Here is a tiny trained network, its code and every weight. The questions are about switching its units off for an input and a class, where a switched-off unit gives its printed mean instead of its output.

import numpy as np


def w(rows, s, z=0):
    codes = np.array(rows[::2]) - 128.0
    scale = np.full(codes.shape[1], s)
    scale[-1] = z or s
    return codes * scale


def f(y):
    return y / 2 * (1 + np.tanh(0.7978845608 * (y + 0.044715 * y**3)))


def log_softmax(a):
    a = a - a.max(-1, keepdims=True)
    return a - np.log(np.exp(a).sum(-1, keepdims=True))


def net(x, mask):
    res = np.array(x, float).reshape(1, 2) / 4 @ E
    y = f(res @ A[0][:, :-1].T + A[0][:, -1])
    res = res + np.where(mask, y, B[0][:, -1]) @ B[0][:, :-1]
    return log_softmax(res[-1] @ U[:, :-1].T + U[:, -1])


A, B = {}, {}
E = w([
[118,201,247],'x0',
[218,165,98],'x1',
],0.012)
A[0] = w([
[86,106,122,136],'n1',
[147,73,74,125],'n2',
[72,63,45,216],'n3',
[63,76,154,134],'n4',
[197,76,88,179],'n5',
[38,120,195,191],'n6',
[198,252,181,253],'n7',
[23,145,52,145],'n8',
],0.011,0.0058)
B[0] = w([
[106,56,156,151],'n1',
[192,110,195,189],'n2',
[208,36,189,243],'n3',
[82,89,138,181],'n4',
[244,208,150,201],'n5',
[1,118,230,226],'n6',
[77,222,24,252],'n7',
[115,29,142,183],'n8',
],0.0079,0.011)
U = w([
[96,167,29,172],'0',
[6,146,134,210],'1',
[211,97,158,130],'2',
[60,18,133,132],'3',
[114,123,169,1],'4',
],0.014,0.005)

Each question gives the input, the list of numbers given to net, and the class t.
The units are the neurons (one row each of A and B). Each row of codes is followed by its name. A weight is (code - 128) times the scale printed after its matrix; where a second scale follows, it is the last column's (A, B and U).
mask holds one flag per neuron, in row order. A switched-off neuron (its flag False) gives its mean, the last column of its row in B, instead of its output. The means were averaged over made-up inputs and are rounded, as every weight is.
A unit's drop is (log p(t) with every unit on - log p(t) with that unit switched off) / (log p(t) with every unit on - log p(t) with every unit switched off).
The circuit of an input: a set's keep is (log p(t) with only the set's units on - log p(t) with every unit switched off) / (log p(t) with every unit on - log p(t) with every unit switched off). Starting from all 8 units, units are removed one at a time, each time the one whose removal leaves the highest keep (on an exact tie, the one counted first), for as long as the keep stays at least 0.8.
units of the circuit, in order: the units of the circuit, biggest drop first
k most important neurons: the k neurons with the biggest drops, biggest first
drop when u is switched off: that unit's drop, to one decimal
input [0,2], class 0: 2 most important neurons -> (n3, n6)
input [5,2], class 1: most important neuron -> (n5)
input [-5,-2], class 2: units of the circuit, in order -> (n6, n3)
input [8,2], class 1: 2 most important neurons -> (n6, n5)
input [-8,-4], class 2: units of the circuit, in order -> (n5, n3)
input [-2,6], class 0: 4 most important neurons -> (n3, n8, n7, n1)
input [6,1], class 1: 2 most important neurons -> (n6, n5)
input [-1,4], class 0: drop when n3 is switched off -> 0.6
input [-7,-4], class 2: drop when n3 is switched off -> 0.3
input [-6,-3], class 2: drop when n6 is switched off -> 0.2
input [5,5], class 0: drop when n8 is switched off -> 0.0
